[ 10  -8  14   7   8  -3   1  31   9  13   0  -3   6  10   6  16  13  -3
  -2   4 -31 -14   8   4  -6  -8   4   7  -5  11  -8   2  21  -7  12  -5
  -7   4  14  -3  19  -4]
besug
[  2  10  75  48 -20 -32  -5   0  13  78 -21 -63  24  12  -6  70   9 -18
 -22  40  -6  22  43  25  -8  11 -36  12  11  32   9 -18  24 -47  47  -8
 -14   2  21 -18  22  23]
tozuk
[ 11  -5  -2 -15   2  15  -8  11 -13 -15   0  19  -7   4   9  -1   2  15
   6  -4 -28   2  -1   0   2  12  10  -2   1  -1  -5   8   6  12   0   9
  -3   7   2   1   6   0]
perul
[ -2  -2   1  13  10  -7 -11  22   0  -6  -7   9   3   3   1  -2  16   2
  -5  -4 -33 -17   4  -6  -9   5  -4   8 -10  -3  -5  -8  19 -15  18  -8
   5   5  12   3  28 -12]
rosuz
[ 15 -13 -43 -21   6  25   5  19  -2 -37  17  30   2  -5  15 -65  -4  17
  15  -5  -1  -2 -15 -22   2  -9  24   6  -2  -7 -20  17  -4   7 -25  18
   6   7   2  14 -22  -6]
dun
[ -3   3  40  25 -12 -22  -2  -1   0  46 -23 -37  15  -3  -6  37   5   5
 -10  23 -15   8  22  22  -7   8 -21   6   2  16  -2  -9  16 -27  25   2
 -12  -2  15 -16  12  12]
buzef
[ 17  19  44  16  -1 -22   0 -11  -3  52  -1 -35  21  -4   2  22  14  13
 -11  46   5  19  19   2  -6  10 -22   5   5  18 -23  -7  14 -20  15  11
   9  19  25 -15 -17  25]
dun
[ 11  -9  40  10  -4 -10   2  15   7  27  -5 -15  14  10   3  27  10  -9
 -10  14 -13   7  19   8  -1   4 -13   5  -3  11  -1   2   7 -12  21  -9
 -10   2  17  -5  22   8]
Lovu
[ 18   1  44  17 -14 -15   6   7   4  35   5 -26  16  -6   1  17   1  10
 -22  29   0   5  25   1  -8   9 -14  -1   3  12 -15  -1   9 -31  16   5
  -7  10  10 -19  -5  23]
buzef
[  9 -17 -23   2  17  22  -7  20   0 -48   1  16  -2  13   9 -33   9  16
   5  -9 -29 -27  -2 -19   6   2  27   4 -10 -18 -11  10  23  -8   1  -8
   0   9   2  21   5 -16]
konu
[  2  15  63  31 -20 -19   3  -8  13  65   4 -47  12   2 -10  54  -2 -21
 -11  22   2  23  27  25  -2   1 -24   5   8  27   8 -22   2 -27  27   3
  -2   7   5 -13   9  23]
tozuk
[  9  -5  11  15  -3   5  -6   5  -2   4   3 -13  22   3   2 -20   7   9
 -10  21   5   4  24 -13   0   9  -1   4  -1   7 -12  -2  11 -24   7  -2
  -1  14  10  -6   0   5]
dun
[ 12  -9 -58  -8  -2  45   0  14   1 -50  16  38  -6  -7  13 -89  -2   0
  22 -19   3 -21 -16 -35  -2  -6  40   8  -1 -24 -17  16   0  15 -41   2
   1  -2 -17  23 -23 -32]
besug
[ -6  -7 -12 -12   8  14  -2  18  -3 -21  -4  18  -8  -1   2 -20   5  22
   9  -6 -23 -10 -11  -5   3  16  12   2   6 -12  -5  12   6   5  -3   7
  -9   0  -1  -1  -3  -4]
perul
[ 15  -1 -20  -1  -1  18  -6   5 -12 -17  14  18   4   1   4 -32  -1   1
  -6  16   3  -2   0 -12  -2   3   9   4   7 -13 -15  10   9  -7  -9   6
   1  13  -2  11 -14   4]
bof
[  8 -14 -51 -13  24  39 -16  29  -6 -72   2  46 -11  13   9 -60  -4  16
  14 -41 -24 -27 -17 -25   9  -5  30   9  -7 -28 -10  13  10   6 -14  -3
  -7  -1 -10  30   9 -20]
veves
[  5  -3   1  -8  -4   2   6  17   7  -4  26  11  -8  -6   7  -4   0  -3
   7 -12  -2 -10   2   0  -3   1   6 -12  -3   4  -3  -1 -16   0  -6  -2
   5   1  -9  -7   6  10]
rosuz
[ 12   8  67  44  -4 -33  -8   9   5  61 -11 -26  14   2  -6  71  15  -8
 -16  41 -23   8  33  31  -5  20 -21  10   7  20   1 -22  21 -31  49  -4
 -13  -5  24  -9  25  18]
bof
[ -5 -10 -36 -14  -4  21   2  12  -2 -25  21  24 -15   1   1 -36  -8 -12
  10 -30 -10 -15  -7  -2   0 -17  17  -1   3 -12   5  -3  -5   3 -22   3
   3  -6 -16  15   2  -8]
rosuz
[  9  -9   0   1   8   2  -4  21  -1  -7   8  10  11   2   5 -20   7  16
  -9   9 -11  -5  11 -17  -3   8   3   7  -3  -1 -14   5  13 -20   4  -1
   4  14  12  -3  -1   2]
dun
[ 15  -8 -11   0   5  14  -6  32  -5 -27  -2  35   5  10  15 -24  -8   0
   5 -12 -27 -12   2  -3   2  -2  16   8  -5   0  -9   7  11  11   1  -3
 -10   1  -5   7  11 -13]
besug
[-10 -10 -34  -3  -5  21   2  14   8 -39  20  23 -12  -1  -1 -50 -17 -10
  10 -44   0 -16  -5  -7   3  -8  16   0   1 -14  11  -5 -11  -4 -22  -5
  -5 -10 -25   7   0  -4]
rosuz
[ 10  -6  11   4  15  11  -4  31  -3  -6   6   9  14  20   7   5  16   4
  -6  11 -31  -2  15   2   9   3  10   0  -3   4 -10  17  21 -11  17  -7
   0  14  10  -2  13   2]
rop
[ 13 -18 -40 -14   2  30  -2  20  -3 -33  19  23   6   6  12 -58  -2  12
   8  -3   0  -5  -1 -26   2  -9  22   4  -5  -6 -20  16   4   2 -19   7
   8  17  -4  12 -11  -5]
dun
[  4 -28 -42   0  11  28  -4  19   7 -49   4  28   3  21  10 -43   2  -1
  10 -22 -24 -25  -2 -26   6 -11  35   5 -12 -17   3  11   8   4  -4  -7
   0   7  -8  19  12 -15]
konu
[  0 -21  14   3  10   6   1  34   7  -3   0  -5   6  16  -4  10  11   9
  -8  -5 -38  -4  10 -14  -2  12   7   2  -3  -3   3  13  16 -15  15  -7
  -7   7  11  -3  18   7]
perul
[  6 -22 -17   1  21  20 -13  35  12 -52   5  39  -2   6  12 -31  18  12
   4 -30 -35 -36  -6 -35  -6  16  22   9 -19 -22 -14  11   4   0  -1 -18
  -1   2   6  20  34 -21]
Lovu
[  9   0  21  20  -9   1  -2   3   2  12  10 -15  16  -8   0 -15  14  -1
 -15  24   6   7  19 -22 -10  10  -8   4   0   5 -10   0   0 -24   9  -3
  -4  11  12 -14 -14  18]
nub
[ 15 -11 -82 -27   6  49  -7   9 -11 -78  22  74 -14  -3  16 -89  -6   7
  17 -27  -7 -22 -29 -35  -1  -6  46   3  -3 -32 -17  20 -14  28 -36  14
   7   6 -22  30 -14 -18]
bof
[ -4 -15 -83 -10   4  44   0   8  -6 -66  13  48  -9 -13   7 -94   0  10
  20 -21   3 -16 -31 -38  -2  -3  40   6  -2 -32 -17  16  -7  16 -35   8
   3   3 -16  29 -24 -18]
bof
[ 13  -8  -7   5   8  18 -12  15   4 -21  -6  11   5  14   9  -7  10  -1
   1  -3 -34  -8   6 -11  -5   4  12  10  -9   0  -9   9  12 -11  14   6
  -3  10   3  18  22 -15]
tozuk
[ 11   8  46  35 -25 -17   4   5   8  63  -2 -42  24  -5   2  25  10 -19
 -12  37   9  15  30   5 -17   3 -18   9   1  27  -3 -15   3 -16  13  -4
  -3   6  17 -22   7  23]
besug
[  8   1  23  17 -17 -11  -2  -4   1  32   5 -16   5 -13   0   7  11  -5
 -12  29  20   6  19  -5  -7  22 -13   0   9   4  -7  -5  -1 -21  10  -3
  -5   9  10 -16  -5  17]
bof
[  8   1 -27 -16  -1  26   1   5  -5 -22  19  14  -1  -7   7 -45  11   2
   5   1   2  -4   1 -21   7  12   9  -5   7 -15 -17  23 -12  -3 -16   9
 -10  13  -7  -2 -22  10]
bof
[-16  -8 -47  -8  -1  24  -1  10  -2 -40  14  29 -17  -5   2 -42  -7  -7
  18 -50 -11 -13 -13  -9   1 -11  12  -1  -4 -15   5  -5 -11   8 -24  -1
   2  -6 -23   8   6 -11]
rosuz
[-11 -20  14  14  -9  -8  11   7  16  29  14 -24  10   1  -9  13  -3  -9
  -5  -5   4  -2  16   0   1  -6   1  -7  -1   5   4  -1  -1 -20   7 -12
  -7   0  -7 -13   8  15]
buzef
[ -4   2  45  21 -17 -12  -2   3   1  49  18 -35  12   2 -11  35  -6 -21
 -11  23   8  15  27  22   4  -6 -19  -1   9  26  10 -16  -3 -12  21  -6
  -8   2   6 -16   1  30]
nub
[-14  -1  41  17 -21 -22   5  -4   5  63   1 -43  16   2 -12  32 -12 -23
  -1   9  21  34  35  33  14  -2 -24   1  17  19  15 -18  -1 -24  11  -4
 -12  -9   2 -20  -6  25]
dun
[ -1   1  33  22  12 -16  -6  25   5  17  -9 -15  14   8   0  27  18  10
 -15  17 -27 -16  20  -2  -6  17 -12  -1  -6   5  -6  -5  23 -28  33 -18
  -3   9  17 -11  23   5]
rosuz
[ -6  17 110  43 -27 -56   2 -13   8 107  -3 -69  17 -12 -16  95   7 -17
 -25  49   8  30  43  37 -11  17 -52   2  14  47  17 -34   4 -36  48  -9
  -9   1  26 -45  10  45]
nub
[  16   -6  -88  -40   12   48   -6    3  -18  -91   15   76  -18  -15
   19 -105   -5   29   22  -39  -12  -26  -36  -44   -3    0   44   -2
   -8  -39  -31   31  -12   31  -48   21    7    7  -27   27  -26  -31]
buzef
[  7   2  61  25 -15 -35   7  -6   9  75  -4 -60  27  -1  -6  35   7  -7
 -17  42  16  28  36  13  -5   9 -32   6  13  27   5 -11  12 -43  21  -3
  -4   1  30 -28  -4  31]
dun
[  0 -22 -32 -22   4  32  14  16   3 -41  23  31  -9   6   4 -45 -26   0
  18 -38  10  -4 -17   0  13 -18  19  -3   0 -18   3  15 -14  16 -30   2
 -13  -8 -28  18 -15  -3]
Lovu
[ 10 -20 -49 -14  17  32  -9  32  -1 -56   5  42  -1   6  16 -48   3  19
  13 -22 -30 -31 -16 -25   2   0  34   1 -17 -17 -22  22  -2  18  -5   1
   1   4  -5  17  15 -18]
buzef
[ 16  -7  -5  12 -11   6  -2   7  -4   5  10  -1  13  -2   5 -20   8  -2
  -6  28  10  10   9 -10  -3  -1   4  -1   0   0 -17   8   9 -12   2   2
  -2  17   4   2  -6  13]
bof
[   1  -32 -107  -35   30   65   -3   28   -7 -101   14   68   -8   14
   12 -102   -8   21   21  -48  -28  -37  -37  -40   11  -23   61    0
  -16  -47  -25   38    8   25  -36    4    3    5  -25   45   -9  -36]
buzef
[  2  -1   8  -1 -11  10   8  14   8  15  16  -6   1  -1   1  -3  -8 -22
  12 -13  -4   6   9  13   7 -11   9   1   7   6   1  -1  -8   2 -15   2
  -7  -8  -9  -2  -3   9]
besug
[  7   3  26   9  -4   1   3   8   2  17  12 -24  13  -1  -6 -11   2   0
 -19  24   5   6  18 -11   3   1 -14   4   4   4  -7   7   9 -21  12   1
 -10  12  15 -13 -23  21]
nub
[  5   0  16   2  11  -2  -8  21  -8   1  -9  -6  11  13   1   4   0  15
  -6  13 -16  -1   9  -1   2  12  -2   2   5   1  -9   8  17 -16  14 -10
  -7   1   8   0   7  12]
veves
[  6 -13 -12  -7   7  23  -5   8  -7 -24  23  25  -1  10   5 -25 -15   4
  11 -31  -8  -4  11  -7  13   0  14   0  -1  -7  -7  -4  -4  -3 -11   1
   3   6 -18   4   0   7]
dun
[ -5 -22 -48  -6   3  37   0  10   4 -45  19  25  -7   9   6 -54 -10  -7
  17 -39  -1  -4 -14 -30   2  -7  27   2  -2 -21  -3  12  -7   4 -25  -4
   6   4 -26  23  -2 -11]
tozuk
[ -3  -4  19  16  -3  -7  -3   1   7   9   9   2  -4   9  -7  17  -8 -12
  -5 -19   1   2  14  15   0 -11  -5   4   2   6  18 -15   3 -12   1  -3
  -4  -3  -9  -7  11   7]
rop
[  2  -3  22  10 -18  13   7   0   8   6  18  -6   5   6  -8  -5 -22 -20
  -6 -12   1  10  16  11   6 -14   4   9   7   7  13  -8   0 -11  -4  -7
  -8  -5 -19   7   3   4]
Lovu
[  -7  -22  -97  -49   19   52   -6   11  -10 -102   16   84  -27    2
   11  -93  -34   18   41  -79  -12  -22  -41  -22   11  -18   46    5
   -3  -31    2   14  -15   31  -54   16    7  -10  -35   33  -16  -36]
dun
[  6  -2  38  27 -12 -15   0  -3   9  37   5 -39  16   1  -8  13   7   0
 -20  17   3  -2  28 -10 -10  10 -14   3   4   6  -7  -1  12 -37  12  -8
  -3   5   6 -15   5  18]
buzef
[  5  -8  12   8  -7  18  -6  10   2 -12  32  14   5   8  -1 -11 -19 -21
  -6 -19  -2  -5  22  -6  12  -1   8   0   4   5  12  -4 -15  -4   7 -10
  -8  -3 -16  -2   4  15]
nub
[ -5  -8   5  14  16   1  -5  22  -1  -3 -11   6  10  18   0  -1   8   7
   2   5  -7  -4   4   4   8  10  -1   2  -1  -8  -4  10  16  -2  13 -12
  -4   2   4  -2   4  -5]
rop
[  5   8   7  23  -2  -2  -1  10   5   6   6  -7   7  -9   3 -22  15   2
 -10  14  -3 -13   8 -21  -9  12  -5   5  -4  -2 -14  -6   8 -17  11  -9
   5  11   8  -7  -1   2]
rosuz
[  1   9  63  26 -13 -27  -1  -3   9  68   0 -51  14   0  -9  58   6 -13
 -13  24   8  18  28  20  -4   2 -26   1  11  22   7 -20   5 -31  20  -7
  -6  -1  14 -16  13  34]
veves
[-14  -4   8   9 -10   1  -3   3   0  14   7  -2  -5  -6  -9   5   3  -1
   6  -8  -3   8   5  -1  -2  11   0  -1   4  -4   8 -10  -5   2  -4   0
  -1   4  -8  -6   2   8]
perul
[ 11 -13 -29  -9  -3  30  -3  20  -3 -28  20   9   2   8   5 -56   5   6
  -5   3   5  -7  -3 -33   2  -4  15  -1  -2 -12  -9  19  -3  12 -14   6
   0  21  -3   2 -11   6]
perul
[ 15 -11 -72 -32  17  48  -5  12 -17 -81  15  62  -7  -8  21 -92  -4  34
  20 -19 -12 -16 -24 -32   4   1  41   3  -7 -23 -31  21  -1  20 -36  19
   7   7  -9  25 -22 -24]
dun
[  2 -17  -7  14   7   5  -3  25   5 -22  -8  17   8   9   0 -12  -1   9
  -2 -20 -37 -12   8  -5  -1  -5  16   8  -9  -6  -4   7  18 -24  13  -3
 -13  -3  -6   8  17  -7]
buzef
[  7 -16 -34 -17   9  30  -2  25 -10 -52  23  34   4  -6   9 -70   1  22
   6   4  -2 -12 -16 -36  -1   4  21  -2  -5 -12 -19  26  -1   9 -17  -1
   4  16  -2   7 -20  -5]
nub
[  3 -24 -34  -8   5  25   4  28   8 -30   7   6  -3  21   7 -41  -2 -11
  17 -17 -12  -7   1 -10  26 -12  23   1   1 -23   1  24   7   3  -7  -6
 -12  -3  -9  19 -16 -11]
konu
[  5 -19 -79 -34  33  44  -8  25  -3 -87   6  65 -19   3  13 -79   4  13
  29 -59 -26 -24 -32 -40   9  -7  44   4  -7 -41 -13  26  -5  18 -31   7
  -6  -7 -16  38  -6 -29]
veves
[ 10   4  35  25  -1  -4  -7  16   6  19 -12 -19  18  14   3  22  13   7
  -7  22 -17   0  18   0  -8  14 -14   5  -5  15  -6   2  14 -22  29  -1
  -4  18  12  -5  20   7]
tozuk
[  6   9  44  18  -8 -12  -1  -6   9  41  15 -20   2   1  -1  46  10 -18
  -8   5   4  14  24  26   2  -4 -12  -2   2  20   7 -16  -3 -13  12   3
  -1   4   6 -19  13  21]
rop
[-13 -16   5  22 -18  -7   1   4   9  26  15  -5   7   1  -9   7  -9 -21
   2  -3  18   7  12   7   1  -8  -4  -1   7   4   9 -10   0 -20   4  -9
  -5   9 -16  -8   5  21]
bof
[  9   5  53  31 -22 -24  -1  -5  -2  63   5 -38  18  -4  -6  38   5 -11
 -25  49  15  20  35  11  -6  13 -29   1  10  17  -4 -11  15 -36  25  -6
  -5  17  14 -23  -2  32]
bof
[  7  -2  70  40 -11 -38  -2   4   9  72 -18 -57  26  11 -13  61   4 -13
 -27  30 -12  15  43  22  -5   4 -25   9   5  20   9 -10  26 -45  41 -12
 -12  -9  23 -13  23  21]
buzef
[ 12 -12 -48 -21  -1  34  -4  16 -10 -46  14  41   2  -1  14 -75  -6  13
  15  -8  -5  -6  -4 -25   5   2  26   5   0 -13 -18  15  -5   9 -27  10
   4   7  -8  12 -19 -15]
dun
[ 17  12  55  34 -29 -17   4   3   5  61  -2 -40  21  -8   3  24  11 -10
  -7  45  13  17  34   5 -14  14 -18   2   2  24 -12  -9   5 -17  10  -3
  -4   8  14 -21  -5  20]
besug
[ 16  17  67  31 -27 -33   0 -11   3  78  -8 -51  22 -14   4  46  15 -11
 -12  51  18  22  31  12 -21  13 -32   2  -1  34  -6 -16  -1 -15  15  -2
   0   8  24 -33   6  25]
besug
[ 13  15  63  28 -13 -28   4  -9   3  54  -6 -50  19 -10   3  46  12  10
 -23  51   6  25  22   3 -21  18 -32   2   0  32 -13  -9   8 -30  28  10
   1  19  23 -26   0  30]
tozuk
[ -9   6  46  26 -10 -26  -1  -3   4  48   6 -31   7  -2 -11  38 -10 -13
  -6  15  19  16  21  24  10  19 -26  -3  13   8  11 -12  -3 -21  19 -15
 -11  -4   2 -24   0  35]
bof
[-19  -3  51  15 -22 -25   3   3   7  45   1 -37   1  -3 -15  40  -8  -2
  -9   2   5  17  19  24  -2   9 -27  -1  15  17  22 -15   2 -23   7  -2
 -13   0  -2 -28   9  34]
perul
[ 21   1 -41 -21   5  31   3  -2 -15 -20  15  18  -1  -7  17 -56   7   2
  13   9   4  -3 -14 -23  -2  -7  19  -1  -3 -13 -32  22  -2  30 -32  13
   5  12  -6  13 -29 -12]
besug
[  5  12  76  45 -24 -47   2 -10   3  83 -11 -49  28 -16  -4  60  12  -2
 -28  44   6  26  39  14 -17  21 -40   2   1  27  -4 -19   8 -37  36  -2
  -4   9  23 -38  12  33]
buzef
[ 15  -6   6  14  10  11  -1  31  -2  -7  -5  10  13  16   6 -14  -2   2
  10   1 -17  -5  10  -2   8   5   8   2  -6  -5 -12  12  16   2   6 -15
 -13   0  -5   6  -1 -10]
besug
[ 10  -7  -3 -16  14   4  12  37   1 -14   3   3   1   8   8 -20   4  16
  10   2 -27  -6  -9  -4   5   0   1  -7  -4  -5 -12  24   9  -5   1  -2
   0   4  11  -3  -7   6]
rosuz
[ -3   5  56  29 -13 -18   0  -8   6  43   3 -30  10  -4 -10  42   0 -20
 -11   4  -1  17  24  24  -3   3 -22   8   2  14   9 -22  -2 -22  15 -10
  -9  -7   3  -6  21  17]
Lovu
[ -9   5  51  19 -30 -12   1   0  -1  46   5 -38   9  -4  -9  29 -10  -5
  -8  19  17  29  26  23   5  12 -24  -5  13  17  10 -12  -2 -19   8  -4
 -11   9  -6 -28  -3  34]
perul
[ 14   3  33  18 -11  -7  -6  13   4  25  -4 -13  12  -1   3  23   8  -1
 -10  13 -28  -2  24  12  -3   5  -5   8   0  11 -12  -1  17 -28  22   5
  -8   4  13  -4  19   7]
buzef
[  6 -16 -10 -12   8  17  -6  33  -1 -28  13  24   4   7   6 -19  -2   3
   8  -8 -26  -9   4  -4   8  -3  10   3  -2   6  -2  17   3   2   9   3
 -15   3   1   4   4  -1]
nub
[   2  -28  -98  -44   13   66    5   10   -6 -105   29   58  -20    5
   14 -105  -12    7   36  -61  -14  -22  -32  -34   19  -26   58   -7
  -10  -39   -4   27  -12   26  -57   12    3    5  -32   35  -23  -25]
konu
[ -2 -23 -31  -1  22  15  -7  21   4 -39   1  28   1  11   2 -29   9  11
   6 -18 -20 -24  -8 -21   0   7  21   3  -4 -19  -5  14  11  -8   2  -7
  -7   2  -3  13  13  -6]
bof
[  -1  -25 -106  -44   32   64   -3   34   -4 -114   17   65  -19   12
   15 -109   -4   17   31  -59  -24  -42  -43  -43    9  -15   50   -7
  -16  -45  -16   36   -4   24  -43   -2    8    4  -21   35   -9  -37]
rosuz
[ -2 -21 -58 -25  16  46  -1  21   2 -87  31  62 -14  -1  10 -76 -16   5
  20 -56  -7 -21 -27 -28  12  -6  41   0 -10 -31  -7  16 -20  26 -38  -3
  -3  -3 -31  29  -1 -21]
Lovu
[ 10  18  78  32 -21 -40   9  -8   3  93  -6 -65  20 -13  -4  58  16 -13
 -17  51  11  32  38  20 -12  13 -36   1   7  31  -7 -13  12 -28  20  -3
  -7   2  25 -34  -6  31]
besug
[ -8 -17  11  24   6   2 -10  31   5 -16  -4  14   8  12  -4  -6   0   4
  -9  -8 -26 -16  12 -10  -2   7   1  12  -4  -1   9  -2  12 -20  25 -19
 -12  -4   3   0  15   2]
nub
